Here is a tiny trained network, its code and every weight. The questions are about switching its units off for an input and a class, where a switched-off unit gives its printed mean instead of its output.

import numpy as np


def w(rows, s, z=0):
    codes = np.array(rows[::2]) - 128.0
    scale = np.full(codes.shape[1], s)
    scale[-1] = z or s
    return codes * scale


def f(y):
    return y / 2 * (1 + np.tanh(0.7978845608 * (y + 0.044715 * y**3)))


def log_softmax(a):
    a = a - a.max(-1, keepdims=True)
    return a - np.log(np.exp(a).sum(-1, keepdims=True))


def net(x, mask):
    res = np.array(x, float).reshape(1, 5) / 4 @ E
    y = f(res @ A[0][:, :-1].T + A[0][:, -1])
    res = res + np.where(mask, y, B[0][:, -1]) @ B[0][:, :-1]
    return log_softmax(res[-1] @ U[:, :-1].T + U[:, -1])


A, B = {}, {}
E = w([
[2,87,106,76,101],'x0',
[172,166,45,108,131],'x1',
[136,105,175,87,129],'x2',
[116,95,119,97,208],'x3',
[181,246,235,25,204],'x4',
],0.011)
A[0] = w([
[180,104,143,217,88,179],'neuron 0',
[82,118,106,172,69,152],'neuron 1',
[83,112,195,103,126,253],'neuron 2',
[86,108,93,115,114,89],'neuron 3',
[150,151,85,62,183,203],'neuron 4',
[88,99,158,121,151,106],'neuron 5',
[130,148,60,123,206,135],'neuron 6',
[96,130,61,128,135,110],'neuron 7',
[133,91,140,162,4,211],'neuron 8',
[126,116,87,71,200,154],'neuron 9',
],0.013,0.004)
B[0] = w([
[140,148,5,130,94,242],'neuron 0',
[49,174,145,96,157,227],'neuron 1',
[169,79,130,106,175,205],'neuron 2',
[150,126,147,161,171,177],'neuron 3',
[190,57,158,124,48,229],'neuron 4',
[196,138,167,124,210,157],'neuron 5',
[137,88,155,158,48,200],'neuron 6',
[130,131,183,205,159,188],'neuron 7',
[68,127,73,97,142,249],'neuron 8',
[107,76,194,153,84,200],'neuron 9',
],0.011)
U = w([
[44,170,121,232,161,5],'0',
[169,47,165,184,47,138],'1',
[230,171,101,23,103,170],'2',
[254,177,102,179,105,110],'3',
[88,146,46,88,77,196],'4',
[97,161,117,128,121,53],'5',
[169,39,168,69,214,251],'6',
],0.0088,0.0036)

Each question gives the input, the list of numbers given to net, and the class t.
The units are the neurons (one row each of A and B). Each row of codes is followed by its name. A weight is (code - 128) times the scale printed after its matrix; where a second scale follows, it is the last column's (A, B and U).
mask holds one flag per neuron, in row order. A switched-off neuron (its flag False) gives its mean, the last column of its row in B, instead of its output. The means were averaged over made-up inputs and are rounded, as every weight is.
A unit's drop is (log p(t) with every unit on - log p(t) with that unit switched off) / (log p(t) with every unit on - log p(t) with every unit switched off).
The circuit of an input: a set's keep is (log p(t) with only the set's units on - log p(t) with every unit switched off) / (log p(t) with every unit on - log p(t) with every unit switched off). Starting from all 10 units, units are removed one at a time, each time the one whose removal leaves the highest keep (on an exact tie, the one counted first), for as long as the keep stays at least 0.8.
circuit, biggest first: the units of the circuit, biggest drop first
unit that matters most: the unit with the biggest drop
top k neurons: the k neurons with the biggest drops, biggest first
drop of u: that unit's drop, to one decimal
input [7,7,6,0,6], class 1: top 2 neurons	(neuron 4; neuron 9)
input [-8,4,3,1,8], class 1: unit that matters most	neuron 4
input [5,-4,2,-2,-3], class 6: circuit, biggest first	(neuron 2; neuron 5)
input [2,8,-3,-4,-3], class 0: circuit, biggest first	(neuron 7; neuron 4)
input [-5,-8,5,-1,-3], class 4: circuit, biggest first	(neuron 0; neuron 8)
input [1,-3,0,-2,-1], class 4: circuit, biggest first	(neuron 7; neuron 9)
input [-1,-5,7,5,-7], class 6: top 2 neurons	(neuron 5; neuron 2)
input [3,2,6,2,-2], class 6: circuit, biggest first	(neuron 0; neuron 6)
input [2,4,1,-3,-7], class 0: circuit, biggest first	(neuron 7; neuron 1)
input [3,-5,0,-8,1], class 4: top 2 neurons	(neuron 8; neuron 7)
input [0,-6,4,-7,5], class 6: top 2 neurons	(neuron 2; neuron 0)
input [2,-3,-7,-7,-2], class 4: top 2 neurons	(neuron 8; neuron 0)
input [-1,1,-5,4,-5], class 0: top 2 neurons	(neuron 7; neuron 4)
input [8,6,-6,-6,2], class 5: circuit, biggest first	(neuron 0)
input [6,-2,5,2,-4], class 6: top 2 neurons	(neuron 2; neuron 5)
input [3,-5,-4,-6,6], class 6: top 2 neurons	(neuron 0; neuron 2)
input [3,-1,-3,0,0], class 0: top 2 neurons	(neuron 4; neuron 0)
input [7,0,5,-5,8], class 6: top 2 neurons	(neuron 2; neuron 0)
input [7,-1,-5,-4,-7], class 0: drop of neuron 7	0.1
input [6,-1,-2,-7,2], class 0: drop of neuron 1	0.2
input [8,8,0,6,-7], class 0: unit that matters most	neuron 1
input [5,0,-2,7,-5], class 0: drop of neuron 4	0.2
input [8,-5,-6,-6,-7], class 0: drop of neuron 7	0.1
